Below is a small trained network, with its code and all its weights. Each question gives an input and a target symbol and asks what happens when units are switched off, that is, made to give their printed mean instead of their output.

import numpy as np


def w(rows, s, z=0):
    codes = np.array(rows[::2]) - 128.0
    scale = np.full(codes.shape[1], s)
    scale[-1] = z or s
    return codes * scale


def softmax(a):
    e = np.exp(a - a.max(-1, keepdims=True))
    return e / e.sum(-1, keepdims=True)


def log_softmax(a):
    a = a - a.max(-1, keepdims=True)
    return a - np.log(np.exp(a).sum(-1, keepdims=True))


def net(x, mask):
    ids = ['ΓΔΞΣΦΨαελμ'.index(c) for c in x.split()]
    T = len(ids)
    res = E[ids] + P[:T]
    u = 0
    for l in range(3):
        r = res
        for j in range(3):
            rows = slice(3 * j, 3 * j + 3)
            q, k, v = (r @ M[l][rows].T for M in (Q, K, V))
            z = softmax(np.where(np.tri(T) > 0, q @ k.T / 3**0.5, -1e9)) @ v
            o = O[l][rows]
            res = res + np.where(mask[u + j], z, o[:, -1]) @ o[:, :-1]
        u += 3
    return log_softmax(res[-1] @ U[:, :-1].T + U[:, -1])


Q, K, V, O = {}, {}, {}, {}
E = w([
[98,215,143,82,89],'Γ',
[118,80,133,156,103],'Δ',
[71,108,96,138,103],'Ξ',
[134,85,152,151,97],'Σ',
[49,152,114,99,187],'Φ',
[147,121,192,123,137],'Ψ',
[254,105,149,92,126],'α',
[93,65,102,169,186],'ε',
[104,155,175,98,207],'λ',
[123,75,175,176,178],'μ',
],0.02)
P = w([
[65,63,185,63,70],'0',
[92,115,178,143,85],'1',
[172,157,70,153,150],'2',
[88,51,191,27,142],'3',
[90,157,209,200,105],'4',
[178,163,71,159,215],'5',
[124,90,200,57,178],'6',
[101,182,249,223,121],'7',
],0.012)
Q[0] = w([
[154,191,127,173,114],'L0H1',
[52,109,182,105,189],'L0H1',
[104,5,159,153,209],'L0H1',
[96,186,173,182,97],'L0H2',
[171,163,79,124,119],'L0H2',
[166,157,80,182,151],'L0H2',
[39,172,169,213,125],'L0H3',
[115,82,183,141,154],'L0H3',
[88,107,67,84,134],'L0H3',
],0.011)
K[0] = w([
[146,118,74,83,110],'L0H1',
[102,173,194,162,68],'L0H1',
[12,110,192,186,127],'L0H1',
[158,181,119,71,51],'L0H2',
[80,136,65,151,96],'L0H2',
[87,116,90,83,63],'L0H2',
[77,204,145,92,73],'L0H3',
[137,124,86,76,138],'L0H3',
[84,109,105,120,138],'L0H3',
],0.011)
V[0] = w([
[169,200,98,192,100],'L0H1',
[109,104,92,84,180],'L0H1',
[218,117,124,114,173],'L0H1',
[67,176,151,112,167],'L0H2',
[57,160,238,230,153],'L0H2',
[234,183,125,97,132],'L0H2',
[129,126,106,128,130],'L0H3',
[171,117,125,98,113],'L0H3',
[197,253,99,60,101],'L0H3',
],0.0055)
O[0] = w([
[79,67,155,114,183,4],'L0H1',
[192,103,115,85,106,129],'L0H1',
[90,89,83,40,133,13],'L0H1',
[97,72,152,125,124,185],'L0H2',
[24,133,190,130,99,237],'L0H2',
[237,137,110,152,96,22],'L0H2',
[135,112,118,140,138,109],'L0H3',
[128,154,70,155,142,97],'L0H3',
[39,192,124,253,105,13],'L0H3',
],0.0055,0.0039)
Q[1] = w([
[81,74,146,191,169],'L1H1',
[28,125,8,123,112],'L1H1',
[89,250,163,66,152],'L1H1',
[152,159,80,150,134],'L1H2',
[109,84,135,85,118],'L1H2',
[148,95,134,80,165],'L1H2',
[151,100,133,98,149],'L1H3',
[73,112,190,126,135],'L1H3',
[213,158,64,160,144],'L1H3',
],0.018)
K[1] = w([
[75,10,154,204,162],'L1H1',
[8,116,14,127,109],'L1H1',
[61,228,189,72,177],'L1H1',
[120,97,70,79,80],'L1H2',
[129,129,146,181,190],'L1H2',
[132,78,174,144,212],'L1H2',
[143,117,97,209,119],'L1H3',
[92,190,179,154,87],'L1H3',
[203,92,75,87,214],'L1H3',
],0.013)
V[1] = w([
[100,1,153,157,54],'L1H1',
[172,141,212,126,64],'L1H1',
[173,122,112,129,192],'L1H1',
[64,226,98,37,202],'L1H2',
[49,39,26,114,57],'L1H2',
[112,92,75,226,211],'L1H2',
[105,88,199,98,130],'L1H3',
[163,137,116,61,189],'L1H3',
[132,130,124,191,149],'L1H3',
],0.0086)
O[1] = w([
[120,195,156,92,159,196],'L1H1',
[85,125,92,120,155,172],'L1H1',
[146,148,108,138,121,99],'L1H1',
[65,70,63,143,137,163],'L1H2',
[122,251,82,154,139,110],'L1H2',
[135,140,140,133,211,62],'L1H2',
[188,123,122,113,135,254],'L1H3',
[101,73,113,145,171,78],'L1H3',
[112,132,110,115,94,97],'L1H3',
],0.012,0.0075)
Q[2] = w([
[150,72,80,144,131],'L2H1',
[134,84,129,141,155],'L2H1',
[202,192,113,180,106],'L2H1',
[164,159,55,170,100],'L2H2',
[134,108,102,225,120],'L2H2',
[182,128,117,133,198],'L2H2',
[146,139,247,49,166],'L2H3',
[121,127,100,80,116],'L2H3',
[147,151,55,151,144],'L2H3',
],0.013)
K[2] = w([
[173,113,79,117,93],'L2H1',
[151,123,83,143,140],'L2H1',
[92,135,108,58,101],'L2H1',
[133,172,67,153,79],'L2H2',
[144,128,107,241,86],'L2H2',
[198,125,78,139,171],'L2H2',
[74,172,181,253,153],'L2H3',
[142,88,187,134,143],'L2H3',
[119,137,126,19,119],'L2H3',
],0.012)
V[2] = w([
[196,127,65,142,110],'L2H1',
[119,150,165,198,91],'L2H1',
[149,102,192,253,163],'L2H1',
[212,162,126,103,137],'L2H2',
[123,80,191,67,131],'L2H2',
[193,73,100,130,238],'L2H2',
[112,150,97,92,151],'L2H3',
[170,95,118,46,113],'L2H3',
[169,102,136,181,175],'L2H3',
],0.0067)
O[2] = w([
[117,236,123,110,86,57],'L2H1',
[109,105,162,82,118,101],'L2H1',
[134,186,236,196,170,61],'L2H1',
[53,65,82,125,116,119],'L2H2',
[117,191,2,81,153,255],'L2H2',
[114,139,75,39,14,105],'L2H2',
[147,138,118,66,80,145],'L2H3',
[158,122,239,128,185,153],'L2H3',
[147,105,72,103,177,71],'L2H3',
],0.0054,0.0077)
U = w([
[45,105,182,198,64,115],'Γ',
[142,176,157,137,82,97],'Δ',
[68,218,92,154,69,107],'Ξ',
[154,165,183,121,56,93],'Σ',
[5,134,40,173,171,114],'Φ',
[132,73,219,102,41,68],'Ψ',
[240,99,54,218,76,249],'α',
[149,197,43,176,254,161],'ε',
[75,9,136,122,121,66],'λ',
[161,113,211,108,201,52],'μ',
],0.0079,0.013)

Each question gives the input, a string of symbols that net reads in full, and the target symbol t.
The units are the heads (3 rows each of Q, K, V and O). Each row of codes is followed by its name. A weight is (code - 128) times the scale printed after its matrix; where a second scale follows, it is the last column's (O and U).
mask holds one flag per head, layer by layer. A switched-off head (its flag False) gives its mean, the last column of its rows in O, instead of its output. The means were averaged over made-up inputs and are rounded, as every weight is.
A unit's drop is (log p(t) with every unit on - log p(t) with that unit switched off) / (log p(t) with every unit on - log p(t) with every unit switched off).
The circuit of an input: a set's keep is (log p(t) with only the set's units on - log p(t) with every unit switched off) / (log p(t) with every unit on - log p(t) with every unit switched off). Starting from all 9 units, units are removed one at a time, each time the one whose removal leaves the highest keep (on an exact tie, the one counted first), for as long as the keep stays at least 0.8.
circuit, biggest first: the units of the circuit, biggest drop first
unit that matters most: the unit with the biggest drop
heads that matter: for each layer, one digit per head in row order, 1 if its drop is at least 0.15 and else 0, layers parted by /
input Φ Ψ Φ Ξ μ, target μ: circuit, biggest first : L1H2, L2H1
input Σ Δ Φ ε Γ ε Σ, target ε: unit that matters most : L1H2
input Σ Γ ε Φ μ Γ Ψ Γ, target Γ: circuit, biggest first : L0H3, L1H2, L2H2
input Ψ Ξ μ Φ Δ λ α μ, target α: heads that matter : 010 / 000 / 000
input Ψ Δ λ, target α: heads that matter : 000 / 100 / 000
input Γ Γ Γ ε ε Δ Ξ, target ε: heads that matter : 000 / 010 / 001
input Ψ ε λ λ Σ, target Σ: circuit, biggest first : L1H2, L1H3, L2H2
input μ Ψ Γ Φ Σ Σ Ξ ε, target Γ: heads that matter : 001 / 010 / 000
input Φ λ Φ Δ Δ λ Σ, target λ: heads that matter : 000 / 010 / 000
input Σ Ψ Γ Φ Φ λ Φ Σ, target Γ: circuit, biggest first : L0H3, L1H2
input λ Ξ Ξ Σ Δ α Γ, target α: circuit, biggest first : L0H2, L1H1
input Ξ ε Γ Ψ μ Φ Γ Ξ, target Γ: circuit, biggest first : L0H3, L2H2
input Γ Ξ λ α ε Ξ ε ε, target α: heads that matter : 010 / 100 / 000
input Σ Ξ Φ, target α: circuit, biggest first : L1H1
input Ξ Ξ Ξ, target ε: heads that matter : 010 / 110 / 010
input Σ λ Φ Γ Ξ, target Γ: circuit, biggest first : L0H3, L1H2, L2H2
input λ α ε α, target ε: heads that matter : 000 / 110 / 000
input α Φ Δ Σ ε λ Σ, target λ: heads that matter : 010 / 010 / 000
input Φ Φ Γ λ μ Ξ ε, target μ: heads that matter : 010 / 010 / 100
input Φ λ ε α Ξ Φ Ξ Σ, target α: circuit, biggest first : L0H2
input Ψ Δ Ψ ε Ψ Ξ Ξ, target Ψ: heads that matter : 000 / 010 / 000
input λ Γ Ψ Δ Ψ Ξ λ, target λ: heads that matter : 000 / 010 / 000
input Δ Φ Σ Ξ ε Φ Σ, target ε: circuit, biggest first : L1H2, L2H3
input μ Ξ Δ Ξ Ψ, target Ψ: heads that matter : 001 / 011 / 000
input Ξ Ξ Σ Γ λ, target Γ: circuit, biggest first : L0H3, L1H2, L2H2, L1H1
input Ξ Ξ Γ Ψ Ψ, target Γ: heads that matter : 001 / 010 / 010
input Δ Δ Δ Σ λ μ Δ μ, target μ: circuit, biggest first : L1H2
input Σ Φ Ψ λ ε, target ε: circuit, biggest first : L1H1, L1H2, L2H2, L2H3
input ε Φ Δ Δ Ξ Ξ Ξ, target Ξ: circuit, biggest first : L1H3, L1H2
input Γ λ μ ε Σ, target Γ: heads that matter : 011 / 010 / 010
